Here is a tiny trained network, its code and every weight. The questions are about switching its units off for an input and a class, where a switched-off unit gives its printed mean instead of its output.

import numpy as np


def w(rows, s, z=0):
    codes = np.array(rows[::2]) - 128.0
    scale = np.full(codes.shape[1], s)
    scale[-1] = z or s
    return codes * scale


def norm(h):
    return h / np.sqrt((h * h).mean(-1, keepdims=True) + 1e-5)


def f(y):
    return np.maximum(y, 0)


def log_softmax(a):
    a = a - a.max(-1, keepdims=True)
    return a - np.log(np.exp(a).sum(-1, keepdims=True))


def net(x, mask):
    res = np.array(x, float).reshape(1, 5) / 4 @ E
    u = 0
    for l in range(4):
        y = f(norm(res) @ A[l][:, :-1].T + A[l][:, -1])
        res = res + np.where(mask[u : u + 8], y, B[l][:, -1]) @ B[l][:, :-1]
        u += 8
    return log_softmax(norm(res)[-1] @ U[:, :-1].T + U[:, -1])


A, B = {}, {}
E = w([
[132,173,142,250,150,102,183,119,180,140,117],'x0',
[138,91,94,102,132,174,235,141,106,138,25],'x1',
[103,134,127,132,202,184,69,125,175,247,147],'x2',
[129,127,125,129,130,129,128,127,128,127,130],'x3',
[133,128,129,130,127,125,126,132,129,131,124],'x4',
],0.0021)
A[0] = w([
[218,154,152,183,107,82,173,105,150,98,142,22],'0.n1',
[160,133,146,90,169,165,111,85,135,169,144,88],'0.n2',
[85,82,72,36,77,118,38,128,61,60,161,37],'0.n3',
[210,78,156,101,165,247,185,118,129,207,48,2],'0.n4',
[188,180,159,247,139,73,215,87,200,76,135,3],'0.n5',
[125,131,130,123,129,130,126,120,130,128,122,78],'0.n6',
[166,148,123,220,150,119,164,127,133,133,136,151],'0.n7',
[96,145,109,125,125,123,137,138,112,107,91,40],'0.n8',
],0.0016,0.00081)
B[0] = w([
[81,130,78,144,90,98,66,148,77,97,115,191],'0.n1',
[78,91,92,163,109,111,106,249,88,121,118,168],'0.n2',
[214,214,190,161,192,108,208,78,228,148,159,253],'0.n3',
[40,165,38,51,182,20,100,151,149,186,73,217],'0.n4',
[48,65,54,161,45,78,57,176,9,59,87,253],'0.n5',
[132,128,124,124,125,125,117,146,134,129,131,128],'0.n6',
[107,123,127,186,83,90,106,118,164,99,95,209],'0.n7',
[132,86,151,140,114,144,117,129,149,135,141,141],'0.n8',
],0.0016,0.0017)
A[1] = w([
[83,103,92,138,152,131,113,148,150,173,91,151],'1.n1',
[152,127,116,95,82,107,249,122,82,45,90,68],'1.n2',
[205,129,157,66,40,93,151,123,74,53,177,71],'1.n3',
[49,158,108,147,203,150,39,126,169,179,202,131],'1.n4',
[134,108,87,83,138,156,255,125,110,101,48,65],'1.n5',
[120,123,132,124,116,126,122,125,122,133,124,86],'1.n6',
[122,150,121,193,155,139,155,116,129,141,103,6],'1.n7',
[205,143,211,134,25,54,108,105,97,3,213,93],'1.n8',
],0.0021,0.0011)
B[1] = w([
[163,158,107,82,132,79,145,68,166,53,141,173],'1.n1',
[194,72,207,160,75,193,44,135,129,150,183,232],'1.n2',
[145,161,147,90,235,143,100,90,218,251,178,214],'1.n3',
[235,62,184,118,13,170,132,111,70,47,122,217],'1.n4',
[195,87,203,157,49,209,20,113,105,121,202,220],'1.n5',
[120,122,126,112,124,124,122,118,121,114,128,128],'1.n6',
[174,148,140,87,117,133,146,112,161,80,174,144],'1.n7',
[21,194,43,61,250,81,146,162,150,200,106,252],'1.n8',
],0.0021,0.003)
A[2] = w([
[37,186,86,187,222,119,252,147,166,183,97,34],'2.n1',
[29,113,46,51,170,154,138,133,74,149,94,34],'2.n2',
[127,173,164,143,110,122,86,76,179,118,188,68],'2.n3',
[97,184,116,83,221,104,104,116,151,169,162,74],'2.n4',
[112,84,106,165,57,145,128,155,63,90,83,1],'2.n5',
[145,148,162,169,102,149,53,87,151,143,179,92],'2.n6',
[131,165,68,205,181,127,231,105,229,175,46,53],'2.n7',
[133,94,114,137,69,130,187,142,41,81,100,48],'2.n8',
],0.0023,0.00099)
B[2] = w([
[159,84,191,67,9,147,5,143,39,57,183,200],'2.n1',
[98,175,112,134,138,47,179,123,130,98,126,204],'2.n2',
[140,113,107,109,139,144,212,129,119,121,59,235],'2.n3',
[149,158,155,105,149,107,222,132,133,58,124,255],'2.n4',
[141,149,155,132,205,129,123,99,192,183,180,214],'2.n5',
[163,94,144,125,97,156,219,155,107,90,44,242],'2.n6',
[205,89,184,56,71,163,54,110,76,90,209,220],'2.n7',
[136,146,175,141,186,165,105,113,187,219,176,226],'2.n8',
],0.0025,0.0015)
A[3] = w([
[136,102,124,143,109,145,155,131,96,117,110,86],'3.n1',
[128,146,141,119,125,103,89,114,117,103,154,203],'3.n2',
[73,125,2,87,165,139,142,120,119,151,59,78],'3.n3',
[148,123,149,246,116,154,133,121,164,144,116,89],'3.n4',
[62,154,100,184,133,85,135,138,120,112,124,60],'3.n5',
[148,106,131,136,96,141,162,125,110,112,117,156],'3.n6',
[132,103,135,185,118,151,180,123,139,125,105,1],'3.n7',
[151,98,145,75,116,177,119,124,112,137,140,148],'3.n8',
],0.0044,0.00078)
B[3] = w([
[119,144,125,109,148,122,101,133,136,143,150,156],'3.n1',
[128,100,96,145,143,157,178,123,143,175,86,187],'3.n2',
[66,162,96,240,113,41,187,162,147,101,132,165],'3.n3',
[103,175,94,1,206,72,186,130,142,105,157,230],'3.n4',
[102,77,112,167,89,188,114,141,106,171,77,174],'3.n5',
[129,143,129,105,145,128,90,123,137,156,149,177],'3.n6',
[117,172,121,70,177,97,120,121,148,128,153,170],'3.n7',
[121,122,135,213,93,146,106,122,111,112,109,254],'3.n8',
],0.0041,0.004)
U = w([
[131,189,124,11,233,82,177,117,178,121,176,159],'0',
[193,82,183,154,62,233,48,107,106,131,131,200],'1',
[19,123,56,253,89,82,155,167,117,135,72,3],'2',
],0.0069,0.00066)

Each question gives the input, the list of numbers given to net, and the class t.
The units are the neurons (one row each of A and B). Each row of codes is followed by its name. A weight is (code - 128) times the scale printed after its matrix; where a second scale follows, it is the last column's (A, B and U).
mask holds one flag per neuron, layer by layer. A switched-off neuron (its flag False) gives its mean, the last column of its row in B, instead of its output. The means were averaged over made-up inputs and are rounded, as every weight is.
A unit's drop is (log p(t) with every unit on - log p(t) with that unit switched off) / (log p(t) with every unit on - log p(t) with every unit switched off).
The circuit of an input: a set's keep is (log p(t) with only the set's units on - log p(t) with every unit switched off) / (log p(t) with every unit on - log p(t) with every unit switched off). Starting from the 12 units with the biggest drops (on a tie, the unit counted first), units are removed one at a time, each time the one whose removal leaves the highest keep (on an exact tie, the one counted first), for as long as the keep stays at least 0.8.
circuit, biggest first: the units of the circuit, biggest drop first
k most important neurons: the k neurons with the biggest drops, biggest first
k most important neurons of layer l: the k neurons of layer l with the biggest drops, biggest first
drop of u: that unit's drop, to one decimal
input [-1,6,1,4,-1], class 2: circuit, biggest first	3.n3
input [7,6,8,5,-1], class 1: circuit, biggest first	2.n7; 2.n1
input [1,-7,-4,3,3], class 2: 2 most important neurons	3.n4; 3.n5
input [4,1,-8,-4,3], class 0: 4 most important neurons	1.n2; 3.n4; 2.n8; 3.n8
input [-4,2,-8,5,-5], class 1: circuit, biggest first	1.n2; 3.n4
input [8,7,-1,-8,3], class 0: 2 most important neurons	1.n8; 3.n4
input [0,8,-5,5,0], class 1: circuit, biggest first	1.n5; 1.n2
input [0,6,4,-5,-2], class 2: 2 most important neurons	0.n3; 3.n3
input [-7,5,-1,6,3], class 1: 2 most important neurons	1.n5; 1.n8
input [-7,-2,1,-8,-7], class 1: 2 most important neurons	3.n4; 1.n8
input [0,3,0,0,1], class 1: 2 most important neurons	1.n8; 1.n5
input [-3,-5,1,-1,4], class 1: 3 most important neurons	1.n4; 3.n4; 3.n3
input [2,-7,-5,-7,5], class 2: 2 most important neurons of layer 3	3.n5; 3.n4
input [2,0,-1,-5,8], class 2: circuit, biggest first	0.n5
input [5,1,-5,-3,1], class 0: 2 most important neurons	3.n4; 1.n2
input [-7,8,5,2,8], class 2: drop of 3.n3	0.3
input [-6,5,7,0,-4], class 2: drop of 3.n3	0.3
input [-6,6,4,-8,-5], class 2: drop of 3.n3	0.2
